Below are the code and all the weights of a small trained network. Each question names an input and a target symbol and asks about switching units off, where a switched-off unit gives its printed mean instead of its output.

import numpy as np


def w(rows, s, z=0):
    codes = np.array(rows[::2]) - 128.0
    scale = np.full(codes.shape[1], s)
    scale[-1] = z or s
    return codes * scale


def norm(h):
    return h / np.sqrt((h * h).mean(-1, keepdims=True) + 1e-5)


def f(y):
    return np.maximum(y, 0)


def softmax(a):
    e = np.exp(a - a.max(-1, keepdims=True))
    return e / e.sum(-1, keepdims=True)


def log_softmax(a):
    a = a - a.max(-1, keepdims=True)
    return a - np.log(np.exp(a).sum(-1, keepdims=True))


def net(x, mask):
    ids = ['ΞΩαδεζηλστψ'.index(c) for c in x.split()]
    T = len(ids)
    res = E[ids] + P[:T]
    u = 0
    for l in range(2):
        q, k, v = (norm(res) @ M[l].T for M in (Q, K, V))
        z = softmax(np.where(np.tri(T) > 0, q @ k.T / 4**0.5, -1e9)) @ v
        res = res + np.where(mask[u], z, O[l][:, -1]) @ O[l][:, :-1]
        u += 1
        y = f(norm(res) @ A[l][:, :-1].T + A[l][:, -1])
        res = res + np.where(mask[u : u + 8], y, B[l][:, -1]) @ B[l][:, :-1]
        u += 8
    return log_softmax(norm(res)[-1] @ U[:, :-1].T + U[:, -1])


Q, K, V, O, A, B = {}, {}, {}, {}, {}, {}
E = w([
[118,87,246,94,124,105,86,66,217,115,78],'Ξ',
[163,136,187,96,63,137,113,165,104,122,167],'Ω',
[151,185,160,22,218,52,219,133,242,58,151],'α',
[105,106,149,22,129,206,152,135,161,185,151],'δ',
[120,172,15,132,122,64,79,59,96,108,180],'ε',
[82,173,150,105,115,123,51,162,123,118,73],'ζ',
[29,129,73,100,149,144,204,107,175,90,223],'η',
[137,133,146,83,77,132,140,91,62,88,71],'λ',
[111,12,84,182,141,3,142,183,167,134,144],'σ',
[132,136,31,152,143,189,125,144,118,113,107],'τ',
[173,194,82,185,125,122,129,155,157,189,147],'ψ',
],0.019)
P = w([
[16,176,216,126,184,200,125,137,8,253,96],'0',
[39,159,196,122,120,185,149,107,58,200,88],'1',
[69,94,158,135,103,166,161,98,82,176,88],'2',
[92,65,139,143,107,134,156,82,89,178,103],'3',
[118,57,119,147,98,121,155,74,116,180,109],'4',
[123,57,127,154,103,125,152,69,120,151,122],'5',
[133,61,110,157,101,124,148,69,141,140,130],'6',
[148,74,96,161,103,113,150,64,156,140,141],'7',
[139,93,103,163,117,124,143,63,164,104,142],'8',
[172,92,95,161,117,113,143,69,176,105,163],'9',
[167,123,98,171,132,119,142,57,182,93,179],'10',
],0.0064)
Q[0] = w([
[87,104,29,157,150,210,121,160,85,148,238],'L0H1',
[185,150,63,207,105,225,35,78,5,131,144],'L0H1',
[156,102,211,184,160,134,89,222,131,70,208],'L0H1',
[153,180,43,176,116,254,9,125,52,233,127],'L0H1',
],0.0043)
K[0] = w([
[117,35,54,160,88,147,157,123,187,132,191],'L0H1',
[107,152,73,185,84,198,128,159,2,236,113],'L0H1',
[146,159,169,125,88,84,80,180,110,188,187],'L0H1',
[77,210,99,194,168,188,92,153,175,160,181],'L0H1',
],0.0041)
V[0] = w([
[21,207,151,129,171,114,22,212,150,144,124],'L0H1',
[121,109,136,72,104,123,161,119,65,71,44],'L0H1',
[104,146,99,162,214,151,195,56,119,148,3],'L0H1',
[191,154,175,187,84,156,155,153,79,112,150],'L0H1',
],0.0046)
O[0] = w([
[102,91,111,103,221,96,223,86,131,123,89,180],'L0H1',
[122,98,173,228,157,77,37,105,196,142,167,164],'L0H1',
[253,162,155,48,212,170,93,117,112,135,114,120],'L0H1',
[233,229,62,166,141,54,167,104,144,220,184,3],'L0H1',
],0.0066,0.002)
A[0] = w([
[146,160,219,28,152,186,57,193,189,220,149,146],'L0N1',
[181,82,170,171,205,164,14,59,187,85,80,65],'L0N2',
[170,146,194,175,170,136,35,254,154,191,74,20],'L0N3',
[131,140,97,159,189,166,85,156,131,94,79,47],'L0N4',
[73,79,102,80,253,81,109,134,140,153,91,3],'L0N5',
[176,131,199,97,94,105,64,138,47,102,31,159],'L0N6',
[77,118,63,212,120,189,49,139,87,218,112,101],'L0N7',
[178,48,113,224,205,80,110,75,222,109,166,17],'L0N8',
],0.0062,0.0017)
B[0] = w([
[44,40,146,52,131,178,113,138,82,81,58,253],'L0N1',
[122,151,148,142,76,76,61,108,172,173,170,175],'L0N2',
[124,190,123,180,153,142,220,129,80,103,151,150],'L0N3',
[147,168,168,158,106,84,194,137,138,254,155,147],'L0N4',
[210,131,80,153,99,112,121,69,148,160,207,194],'L0N5',
[128,146,107,143,132,135,219,162,155,127,112,194],'L0N6',
[101,151,185,70,179,159,190,155,78,159,90,169],'L0N7',
[98,73,170,74,102,141,169,163,37,141,52,175],'L0N8',
],0.0091,0.0065)
Q[1] = w([
[204,161,34,117,124,114,33,106,128,162,143],'L1H1',
[51,125,134,155,182,197,139,149,152,132,18],'L1H1',
[112,175,95,162,133,81,90,86,179,78,122],'L1H1',
[69,108,105,35,91,131,92,88,3,96,165],'L1H1',
],0.0066)
K[1] = w([
[254,194,87,147,97,143,75,59,107,165,105],'L1H1',
[83,126,146,156,203,160,150,93,69,110,23],'L1H1',
[90,155,72,151,76,114,122,53,166,126,89],'L1H1',
[144,126,72,135,136,185,35,101,109,88,149],'L1H1',
],0.0077)
V[1] = w([
[253,249,2,65,1,105,113,126,110,165,144],'L1H1',
[112,149,111,90,132,102,148,205,48,92,143],'L1H1',
[182,170,101,184,150,239,225,204,196,224,71],'L1H1',
[91,165,122,116,71,106,140,35,58,38,43],'L1H1',
],0.0042)
O[1] = w([
[36,89,140,142,190,124,102,91,118,155,153,3],'L1H1',
[238,197,134,58,182,94,41,133,172,124,75,165],'L1H1',
[183,29,204,160,1,122,81,139,170,46,201,93],'L1H1',
[113,171,126,79,225,150,190,129,93,238,200,177],'L1H1',
],0.0072,0.0052)
A[1] = w([
[51,124,148,78,172,145,148,70,147,79,117,131],'L1N1',
[75,102,106,89,113,155,77,94,119,121,98,155],'L1N2',
[82,115,150,118,142,82,73,70,135,133,77,3],'L1N3',
[154,99,136,97,121,143,133,144,154,11,74,61],'L1N4',
[153,122,142,106,83,158,178,129,118,123,125,98],'L1N5',
[61,98,96,152,113,134,131,109,179,119,208,95],'L1N6',
[142,101,140,198,129,71,37,96,152,119,214,138],'L1N7',
[160,147,154,109,83,98,122,104,200,135,218,167],'L1N8',
],0.011,0.0043)
B[1] = w([
[173,94,92,141,100,143,68,148,144,115,153,255],'L1N1',
[91,140,133,180,104,122,135,49,125,93,53,206],'L1N2',
[197,194,140,138,105,12,58,173,110,140,151,143],'L1N3',
[111,179,141,118,170,147,183,150,95,200,124,186],'L1N4',
[84,195,144,162,138,98,110,154,136,154,125,219],'L1N5',
[175,154,158,156,116,166,184,92,94,136,196,173],'L1N6',
[111,138,90,104,125,185,242,67,141,135,236,139],'L1N7',
[167,75,106,126,104,122,45,102,129,55,87,190],'L1N8',
],0.012,0.0098)
U = w([
[133,227,198,146,98,116,184,160,118,187,144,176],'Ξ',
[181,155,160,181,71,70,2,101,152,107,86,100],'Ω',
[159,130,139,137,76,145,167,80,146,94,226,253],'α',
[125,134,155,135,143,106,114,119,142,111,146,41],'δ',
[79,92,146,108,113,200,115,106,112,111,66,136],'ε',
[141,41,112,166,124,60,163,172,103,134,129,196],'ζ',
[122,132,163,145,157,110,110,117,128,102,139,53],'η',
[89,154,89,154,221,72,67,67,94,132,149,172],'λ',
[120,130,151,139,149,101,115,124,138,102,142,56],'σ',
[115,128,140,144,148,105,110,130,152,109,143,57],'τ',
[182,139,140,42,183,109,126,156,189,79,139,151],'ψ',
],0.008,0.0032)

Each question gives the input, a string of symbols that net reads in full, and the target symbol t.
The units are the heads (4 rows each of Q, K, V and O) and the neurons (one row each of A and B). Each row of codes is followed by its name. A weight is (code - 128) times the scale printed after its matrix; where a second scale follows, it is the last column's (O, A, B and U).
mask holds one flag per unit, layer by layer, with each layer's heads first. A switched-off unit (its flag False) gives its mean, the last column of its rows in O or B, instead of its output. The means were averaged over made-up inputs and are rounded, as every weight is.
A unit's drop is (log p(t) with every unit on - log p(t) with that unit switched off) / (log p(t) with every unit on - log p(t) with every unit switched off).
The circuit of an input: a set's keep is (log p(t) with only the set's units on - log p(t) with every unit switched off) / (log p(t) with every unit on - log p(t) with every unit switched off). Starting from the 12 units with the biggest drops (on a tie, the unit counted first), units are removed one at a time, each time the one whose removal leaves the highest keep (on an exact tie, the one counted first), for as long as the keep stays at least 0.8.
circuit, biggest first: the units of the circuit, biggest drop first
most important unit: the unit with the biggest drop
k most important neurons: the k neurons with the biggest drops, biggest first
top k neurons in layer l: the k neurons of layer l with the biggest drops, biggest first
drop when u is switched off: that unit's drop, to one decimal
input δ ζ τ ζ σ Ω δ ψ ζ, target α: 3 most important neurons	[L0N5, L0N2, L1N7]
input Ω Ω λ δ Ξ η λ, target Ω: circuit, biggest first	[L0H1]
input Ω ε ζ η δ Ω δ ε ε Ω, target α: top 3 neurons in layer 0	[L0N8, L0N1, L0N7]
input Ω δ Ω, target Ω: circuit, biggest first	[L0H1, L1N8, L0N1]
input ζ ζ λ Ω λ Ξ ε δ Ω α ζ, target α: 4 most important neurons	[L0N5, L0N2, L0N1, L0N6]
input ψ Ξ Ω Ξ λ ζ Ω δ η δ ψ, target Ω: 3 most important neurons	[L0N1, L0N5, L0N7]
input Ω σ δ Ξ Ω Ω δ η Ω, target α: circuit, biggest first	[L0H1, L0N1, L1N7, L1H1]
input τ Ξ Ω Ξ Ω Ξ Ξ τ, target Ω: top 2 neurons in layer 0	[L0N7, L0N2]
input Ξ Ω λ Ω, target Ω: circuit, biggest first	[L0H1, L1N8]
input δ δ σ λ Ω ε λ ζ λ η λ, target α: top 3 neurons in layer 0	[L0N1, L0N2, L0N6]
input σ δ ε τ ε δ λ ε η λ, target Ω: circuit, biggest first	[L0H1, L0N2]
input η α η ζ, target Ξ: 2 most important neurons	[L0N6, L0N3]
input Ξ Ω τ α η τ, target Ω: 4 most important neurons	[L0N7, L0N2, L0N4, L0N5]
input η ε ψ ψ ψ, target α: 3 most important neurons	[L0N1, L0N8, L1N7]
input ζ Ω η η δ τ, target Ξ: most important unit	L0N7
input Ω ψ λ ζ λ Ξ δ λ, target α: top 4 neurons in layer 0	[L0N1, L0N2, L0N8, L0N6]
input τ α ψ δ δ σ η δ η δ ψ, target Ω: top 3 neurons in layer 0	[L0N1, L0N7, L0N5]
input δ λ δ η ζ σ α η τ Ω, target Ξ: 2 most important neurons	[L1N4, L0N5]
input Ξ σ λ, target Ξ: top 2 neurons in layer 0	[L0N6, L0N5]
input Ω ψ Ω σ ζ, target Ξ: top neuron in layer 0	[L0N7]
input α Ω ζ η δ ψ Ω η τ, target Ξ: drop when L1N1 is switched off	0.1
input δ Ξ α δ δ λ, target Ξ: drop when L0N6 is switched off	0.5
input δ Ω δ Ω α σ ε Ξ Ω ψ, target Ξ: drop when L1N1 is switched off	0.2
input η λ δ σ λ Ω δ ψ, target Ξ: drop when L0N7 is switched off	2.0
